Below are the code and all the weights of a small trained network. Each question names an input and a target symbol and asks about switching units off, where a switched-off unit gives its printed mean instead of its output.

import numpy as np


def w(rows, s, z=0):
    codes = np.array(rows[::2]) - 128.0
    scale = np.full(codes.shape[1], s)
    scale[-1] = z or s
    return codes * scale


def norm(h):
    return h / np.sqrt((h * h).mean(-1, keepdims=True) + 1e-5)


def f(y):
    return np.maximum(y, 0)


def softmax(a):
    e = np.exp(a - a.max(-1, keepdims=True))
    return e / e.sum(-1, keepdims=True)


def log_softmax(a):
    a = a - a.max(-1, keepdims=True)
    return a - np.log(np.exp(a).sum(-1, keepdims=True))


def net(x, mask):
    ids = ['αβγδεηλμξπστφψω'.index(c) for c in x.split()]
    T = len(ids)
    res = E[ids] + P[:T]
    u = 0
    for l in range(3):
        q, k, v = (norm(res) @ M[l].T for M in (Q, K, V))
        z = softmax(np.where(np.tri(T) > 0, q @ k.T / 3**0.5, -1e9)) @ v
        res = res + np.where(mask[u], z, O[l][:, -1]) @ O[l][:, :-1]
        u += 1
        y = f(norm(res) @ A[l][:, :-1].T + A[l][:, -1])
        res = res + np.where(mask[u : u + 8], y, B[l][:, -1]) @ B[l][:, :-1]
        u += 8
    return log_softmax(norm(res)[-1] @ U[:, :-1].T + U[:, -1])


Q, K, V, O, A, B = {}, {}, {}, {}, {}, {}
E = w([
[193,111,121,195,119,197,128],'α',
[185,187,184,123,169,135,57],'β',
[141,132,142,162,156,103,125],'γ',
[148,142,194,44,187,197,164],'δ',
[130,212,162,66,216,201,182],'ε',
[167,86,200,175,217,107,154],'η',
[70,97,104,113,155,183,200],'λ',
[162,147,177,112,172,166,4],'μ',
[134,189,102,171,145,128,131],'ξ',
[102,118,230,97,78,208,164],'π',
[96,160,120,104,58,84,68],'σ',
[101,55,72,163,112,73,45],'τ',
[178,142,189,109,89,87,115],'φ',
[49,116,109,74,101,189,111],'ψ',
[41,28,149,127,62,93,158],'ω',
],0.015)
P = w([
[15,190,163,253,130,207,169],'0',
[149,181,123,182,118,111,129],'1',
[156,167,127,186,106,83,121],'2',
[149,161,132,190,103,77,113],'3',
[94,161,139,208,122,113,118],'4',
[123,168,142,215,122,88,115],'5',
],0.0049)
Q[0] = w([
[121,180,161,100,253,43,84],'0.h1',
[65,173,224,127,238,111,213],'0.h1',
[154,92,107,8,139,113,92],'0.h1',
],0.0052)
K[0] = w([
[171,160,87,164,115,190,97],'0.h1',
[172,102,104,254,139,184,143],'0.h1',
[142,122,156,91,190,124,124],'0.h1',
],0.0071)
V[0] = w([
[80,118,121,143,111,101,94],'0.h1',
[42,161,139,86,177,38,126],'0.h1',
[4,131,122,182,211,131,89],'0.h1',
],0.0042)
O[0] = w([
[140,124,175,169,99,16,159,132],'0.h1',
[112,165,118,37,153,195,253,84],'0.h1',
[102,97,100,85,144,130,77,247],'0.h1',
],0.0067,0.0015)
A[0] = w([
[132,125,176,36,122,135,107,171],'0.n1',
[126,117,222,2,136,198,186,56],'0.n2',
[37,176,191,176,144,189,91,186],'0.n3',
[171,53,129,217,127,139,208,153],'0.n4',
[127,185,124,140,218,140,187,204],'0.n5',
[144,228,124,10,7,180,156,185],'0.n6',
[70,113,151,174,124,102,200,150],'0.n7',
[131,154,180,160,214,105,240,254],'0.n8',
],0.0053,0.0018)
B[0] = w([
[157,167,163,207,96,140,172,186],'0.n1',
[51,130,154,75,14,107,105,200],'0.n2',
[254,109,160,112,112,78,119,253],'0.n3',
[18,92,110,70,91,147,114,179],'0.n4',
[70,186,97,95,109,62,214,201],'0.n5',
[41,65,140,172,175,204,117,213],'0.n6',
[129,165,67,97,153,90,86,170],'0.n7',
[131,160,96,65,162,114,116,223],'0.n8',
],0.0059,0.005)
Q[1] = w([
[134,113,172,67,144,149,187],'1.h1',
[93,125,101,126,150,102,162],'1.h1',
[167,125,70,3,181,122,192],'1.h1',
],0.011)
K[1] = w([
[119,115,187,6,148,149,156],'1.h1',
[23,112,106,109,195,56,175],'1.h1',
[2,211,176,22,229,6,125],'1.h1',
],0.0069)
V[1] = w([
[112,146,167,98,181,192,255],'1.h1',
[118,125,140,68,123,86,105],'1.h1',
[144,132,171,90,108,142,99],'1.h1',
],0.0061)
O[1] = w([
[154,112,121,124,92,121,128,36],'1.h1',
[112,126,111,123,63,254,19,133],'1.h1',
[121,73,152,118,111,148,124,250],'1.h1',
],0.011,0.0015)
A[1] = w([
[175,149,96,67,78,170,123,182],'1.n1',
[133,113,156,99,112,193,132,190],'1.n2',
[138,97,202,252,77,137,15,88],'1.n3',
[129,212,79,103,252,133,148,204],'1.n4',
[138,170,154,184,109,97,88,97],'1.n5',
[45,74,136,74,255,58,150,199],'1.n6',
[73,45,128,83,52,124,114,226],'1.n7',
[176,84,15,139,157,170,186,3],'1.n8',
],0.0069,0.0014)
B[1] = w([
[138,131,165,125,198,85,107,165],'1.n1',
[166,135,116,127,170,56,85,183],'1.n2',
[109,99,161,118,210,153,226,255],'1.n3',
[141,50,188,164,116,91,135,208],'1.n4',
[65,161,101,128,110,173,180,194],'1.n5',
[245,127,96,99,128,130,114,202],'1.n6',
[153,167,131,226,100,129,101,218],'1.n7',
[87,202,160,102,104,153,2,137],'1.n8',
],0.0071,0.0065)
Q[2] = w([
[2,206,154,59,132,178,226],'2.h1',
[28,175,86,114,150,197,127],'2.h1',
[180,69,113,100,54,50,26],'2.h1',
],0.0062)
K[2] = w([
[81,188,199,94,188,151,141],'2.h1',
[86,157,164,122,244,166,115],'2.h1',
[152,117,122,144,97,48,91],'2.h1',
],0.011)
V[2] = w([
[131,86,235,164,20,3,117],'2.h1',
[87,67,131,94,119,93,120],'2.h1',
[66,227,139,88,191,165,110],'2.h1',
],0.0037)
O[2] = w([
[57,188,170,118,124,68,86,253],'2.h1',
[3,104,163,161,215,185,114,109],'2.h1',
[141,220,132,159,73,152,177,143],'2.h1',
],0.0069,0.0027)
A[2] = w([
[116,127,139,155,189,175,92,63],'2.n1',
[173,218,114,150,95,106,107,90],'2.n2',
[141,97,115,65,202,255,91,12],'2.n3',
[85,198,184,19,161,101,189,3],'2.n4',
[100,57,135,171,74,208,12,63],'2.n5',
[137,165,34,56,49,185,167,115],'2.n6',
[103,89,206,57,92,132,185,138],'2.n7',
[123,147,111,51,152,168,231,67],'2.n8',
],0.0062,0.0025)
B[2] = w([
[115,186,16,88,115,132,145,180],'2.n1',
[215,71,152,73,122,165,167,190],'2.n2',
[53,82,100,147,91,123,44,147],'2.n3',
[74,120,67,66,72,94,151,253],'2.n4',
[254,100,39,62,118,190,226,214],'2.n5',
[145,247,90,242,143,130,14,150],'2.n6',
[149,70,62,194,152,107,68,241],'2.n7',
[88,43,78,65,183,117,134,181],'2.n8',
],0.0065,0.0033)
U = w([
[146,141,118,180,142,96,148,98],'α',
[183,226,213,82,188,185,198,32],'β',
[7,129,145,142,154,20,26,57],'γ',
[135,180,196,57,33,130,73,144],'δ',
[100,156,68,18,121,54,188,147],'ε',
[218,36,125,74,143,80,91,124],'η',
[149,244,67,185,112,124,54,141],'λ',
[108,129,171,158,230,209,50,113],'μ',
[161,211,111,163,61,31,217,101],'ξ',
[133,59,242,187,69,187,95,116],'π',
[23,203,166,217,92,138,157,255],'σ',
[96,89,22,166,218,115,88,159],'τ',
[59,35,142,122,182,152,254,74],'φ',
[202,105,70,100,97,218,180,190],'ψ',
[107,44,77,190,36,65,104,194],'ω',
],0.0097,0.0029)

Each question gives the input, a string of symbols that net reads in full, and the target symbol t.
The units are the heads (3 rows each of Q, K, V and O) and the neurons (one row each of A and B). Each row of codes is followed by its name. A weight is (code - 128) times the scale printed after its matrix; where a second scale follows, it is the last column's (O, A, B and U).
mask holds one flag per unit, layer by layer, with each layer's heads first. A switched-off unit (its flag False) gives its mean, the last column of its rows in O or B, instead of its output. The means were averaged over made-up inputs and are rounded, as every weight is.
A unit's drop is (log p(t) with every unit on - log p(t) with that unit switched off) / (log p(t) with every unit on - log p(t) with every unit switched off).
The circuit of an input: a set's keep is (log p(t) with only the set's units on - log p(t) with every unit switched off) / (log p(t) with every unit on - log p(t) with every unit switched off). Starting from the 12 units with the biggest drops (on a tie, the unit counted first), units are removed one at a time, each time the one whose removal leaves the highest keep (on an exact tie, the one counted first), for as long as the keep stays at least 0.8.
circuit, biggest first: the units of the circuit, biggest drop first
k most important neurons: the k neurons with the biggest drops, biggest first
top k neurons in layer l: the k neurons of layer l with the biggest drops, biggest first
drop of u: that unit's drop, to one decimal
input π μ μ γ, target γ: 4 most important neurons	1.n4, 0.n2, 0.n6, 0.n8
input η ω λ, target λ: circuit, biggest first	2.n6, 1.n6, 1.n3
input α η η ψ δ, target η: top 2 neurons in layer 1	1.n2, 1.n6
input ψ ψ φ α, target η: 2 most important neurons	0.n2, 1.n3
input ψ φ ψ, target ψ: circuit, biggest first	2.n5, 1.n7
input λ φ α ψ, target η: top 3 neurons in layer 1	1.n6, 1.n3, 1.n5
input ω λ ε σ, target σ: top neuron in layer 1	1.n3
input η η α, target τ: top 3 neurons in layer 0	0.n2, 0.n5, 0.n8
input α η π λ π σ, target ε: circuit, biggest first	1.h1, 1.n7
input β φ η φ π σ, target σ: 2 most important neurons	1.n7, 1.n3
input σ δ β γ, target γ: 4 most important neurons	1.n4, 0.n2, 1.n3, 1.n7
input α β ω ψ, target γ: 2 most important neurons	1.n3, 1.n6
input ξ σ ψ, target ψ: top 2 neurons in layer 0	0.n6, 0.n5
input α φ ω φ, target γ: circuit, biggest first	2.h1
input α δ λ, target ψ: 3 most important neurons	2.n5, 0.n4, 1.n3
input δ π ω φ, target φ: 2 most important neurons	1.n3, 0.n2
input π τ η, target η: 2 most important neurons	1.n6, 0.n4
input α β ε π, target σ: top 2 neurons in layer 0	0.n2, 0.n1
input ω ω δ α, target γ: 2 most important neurons	1.n8, 0.n4
input μ β λ λ π τ, target τ: top neuron in layer 1	1.n3
input λ φ δ, target δ: 2 most important neurons	0.n2, 0.n5
input λ η ε β, target β: top 2 neurons in layer 1	1.n5, 1.n3
input α δ η γ ε ω, target γ: drop of 2.h1	1.2
input β φ α, target ξ: drop of 1.h1	2.2
input ω μ δ ψ σ η, target η: drop of 2.n6	0.0
